Below is a small trained network, with its code and all its weights. Each question gives an input and a target symbol and asks what happens when units are switched off, that is, made to give their printed mean instead of their output.

import numpy as np


def w(rows, s, z=0):
    codes = np.array(rows[::2]) - 128.0
    scale = np.full(codes.shape[1], s)
    scale[-1] = z or s
    return codes * scale


def norm(h):
    return h / np.sqrt((h * h).mean(-1, keepdims=True) + 1e-5)


def softmax(a):
    e = np.exp(a - a.max(-1, keepdims=True))
    return e / e.sum(-1, keepdims=True)


def log_softmax(a):
    a = a - a.max(-1, keepdims=True)
    return a - np.log(np.exp(a).sum(-1, keepdims=True))


def net(x, mask):
    ids = ['αβγεζθμτψω'.index(c) for c in x.split()]
    T = len(ids)
    res = E[ids] + P[:T]
    u = 0
    for l in range(2):
        r = norm(res)
        for j in range(3):
            rows = slice(3 * j, 3 * j + 3)
            q, k, v = (r @ M[l][rows].T for M in (Q, K, V))
            z = softmax(np.where(np.tri(T) > 0, q @ k.T / 3**0.5, -1e9)) @ v
            o = O[l][rows]
            res = res + np.where(mask[u + j], z, o[:, -1]) @ o[:, :-1]
        u += 3
    return log_softmax(norm(res)[-1] @ U[:, :-1].T + U[:, -1])


Q, K, V, O = {}, {}, {}, {}
E = w([
[145,114,95,169],'α',
[138,110,123,103],'β',
[150,131,136,79],'γ',
[103,137,121,93],'ε',
[136,150,203,127],'ζ',
[252,128,122,127],'θ',
[94,84,129,148],'μ',
[125,167,121,174],'τ',
[161,158,120,137],'ψ',
[123,115,120,169],'ω',
],0.033)
P = w([
[162,52,131,186],'0',
[137,48,108,156],'1',
[124,53,93,149],'2',
[126,70,86,148],'3',
[122,79,74,129],'4',
[122,86,64,143],'5',
[120,94,47,129],'6',
[123,97,25,118],'7',
[103,92,3,151],'8',
],0.0028)
Q[0] = w([
[135,179,215,164],'L0H0',
[99,123,118,188],'L0H0',
[145,144,23,118],'L0H0',
[19,99,56,19],'L0H1',
[127,255,101,97],'L0H1',
[163,7,128,16],'L0H1',
[118,81,95,178],'L0H2',
[165,92,79,147],'L0H2',
[173,83,170,198],'L0H2',
],0.034)
K[0] = w([
[136,188,160,134],'L0H0',
[104,135,142,208],'L0H0',
[103,110,24,116],'L0H0',
[42,155,125,51],'L0H1',
[158,213,118,136],'L0H1',
[123,97,69,2],'L0H1',
[196,125,142,136],'L0H2',
[194,78,112,144],'L0H2',
[195,108,165,90],'L0H2',
],0.036)
V[0] = w([
[20,155,135,162],'L0H0',
[160,134,251,146],'L0H0',
[98,181,201,157],'L0H0',
[163,170,166,172],'L0H1',
[216,98,136,212],'L0H1',
[184,18,161,103],'L0H1',
[109,149,165,137],'L0H2',
[56,131,66,125],'L0H2',
[127,84,165,125],'L0H2',
],0.026)
O[0] = w([
[7,28,47,105,49],'L0H0',
[69,224,218,88,47],'L0H0',
[6,178,113,75,13],'L0H0',
[207,189,114,186,123],'L0H1',
[247,133,129,234,250],'L0H1',
[148,17,242,204,155],'L0H1',
[83,154,133,91,72],'L0H2',
[88,61,38,132,52],'L0H2',
[109,115,187,131,132],'L0H2',
],0.018,0.011)
Q[1] = w([
[237,102,118,108],'L1H0',
[171,118,187,170],'L1H0',
[99,84,148,94],'L1H0',
[198,117,169,169],'L1H1',
[127,121,216,30],'L1H1',
[201,108,61,4],'L1H1',
[163,53,199,55],'L1H2',
[131,27,249,38],'L1H2',
[135,192,170,102],'L1H2',
],0.033)
K[1] = w([
[173,105,86,58],'L1H0',
[175,77,152,108],'L1H0',
[70,128,141,132],'L1H0',
[182,100,166,149],'L1H1',
[83,161,207,126],'L1H1',
[114,118,145,2],'L1H1',
[114,44,132,90],'L1H2',
[145,31,132,34],'L1H2',
[124,152,186,142],'L1H2',
],0.039)
V[1] = w([
[100,203,120,61],'L1H0',
[36,105,171,193],'L1H0',
[123,234,121,173],'L1H0',
[116,159,5,106],'L1H1',
[69,12,126,136],'L1H1',
[86,213,158,90],'L1H1',
[140,131,120,45],'L1H2',
[185,153,74,188],'L1H2',
[168,77,126,48],'L1H2',
],0.029)
O[1] = w([
[210,202,120,222,32],'L1H0',
[87,70,123,211,67],'L1H0',
[134,173,12,150,110],'L1H0',
[157,87,253,223,63],'L1H1',
[218,240,119,105,99],'L1H1',
[163,30,169,65,8],'L1H1',
[181,167,106,167,104],'L1H2',
[119,104,143,36,192],'L1H2',
[194,156,178,181,121],'L1H2',
],0.021,0.017)
U = w([
[151,163,146,6,110],'α',
[221,191,244,167,114],'β',
[161,54,254,97,85],'γ',
[42,56,182,212,193],'ε',
[86,151,76,235,234],'ζ',
[122,137,145,155,50],'θ',
[56,200,187,135,254],'μ',
[187,240,59,82,76],'τ',
[177,41,56,117,80],'ψ',
[39,99,44,86,128],'ω',
],0.0095,0.0042)

Each question gives the input, a string of symbols that net reads in full, and the target symbol t.
The units are the heads (3 rows each of Q, K, V and O). Each row of codes is followed by its name. A weight is (code - 128) times the scale printed after its matrix; where a second scale follows, it is the last column's (O and U).
mask holds one flag per head, layer by layer. A switched-off head (its flag False) gives its mean, the last column of its rows in O, instead of its output. The means were averaged over made-up inputs and are rounded, as every weight is.
A unit's drop is (log p(t) with every unit on - log p(t) with that unit switched off) / (log p(t) with every unit on - log p(t) with every unit switched off).
The circuit of an input: a set's keep is (log p(t) with only the set's units on - log p(t) with every unit switched off) / (log p(t) with every unit on - log p(t) with every unit switched off). Starting from all 6 units, units are removed one at a time, each time the one whose removal leaves the highest keep (on an exact tie, the one counted first), for as long as the keep stays at least 0.8.
circuit, biggest first: the units of the circuit, biggest drop first
most important unit: the unit with the biggest drop
heads that matter: for each layer, one digit per head in row order, 1 if its drop is at least 0.15 and else 0, layers parted by /
drop of u: that unit's drop, to one decimal
input ω ε ψ β ψ γ, target β: heads that matter -> 010 / 101
input β γ α α β β β ε ζ, target ζ: heads that matter -> 111 / 100
input γ α β α, target γ: circuit, biggest first -> (L0H1 L1H0)
input ψ β γ α ε θ μ θ γ, target β: most important unit -> L0H1
input ε ω τ ψ ω ω ω α μ, target τ: heads that matter -> 110 / 111
input μ β ε α ζ γ ω, target ζ: heads that matter -> 110 / 001
input ω γ ε ε α ε β, target β: heads that matter -> 010 / 001
input ω ε α β ζ, target ζ: heads that matter -> 101 / 100
input ε τ μ β α α α ω, target β: circuit, biggest first -> (L0H1 L0H0 L1H0)
input ω α ε α β β ψ θ, target β: circuit, biggest first -> (L0H1 L0H0 L1H0)
input γ ε γ, target γ: circuit, biggest first -> (L0H0 L1H0)
input ω μ ε α θ τ ζ μ, target ζ: heads that matter -> 110 / 101
input μ α α ζ μ ω ε ψ, target ζ: heads that matter -> 110 / 010
input ψ ω ε α ψ, target ψ: circuit, biggest first -> (L0H0)
input β ε μ, target β: heads that matter -> 011 / 111
input γ α α μ θ, target β: heads that matter -> 110 / 000
input β α ε ψ, target β: heads that matter -> 111 / 111
input ω ε ω ω α α β μ, target β: heads that matter -> 010 / 111
input μ β γ ω, target ω: heads that matter -> 110 / 011
input γ ε α β θ γ α α ω, target β: most important unit -> L1H0
input β γ θ θ α α τ, target ζ: drop of L1H1 -> 0.6
input α γ ψ θ γ ω ε γ, target γ: drop of L0H0 -> 0.4
input ω β τ τ ε τ γ μ, target τ: drop of L1H1 -> 0.4
input α β ε γ α, target β: drop of L0H2 -> 0.1
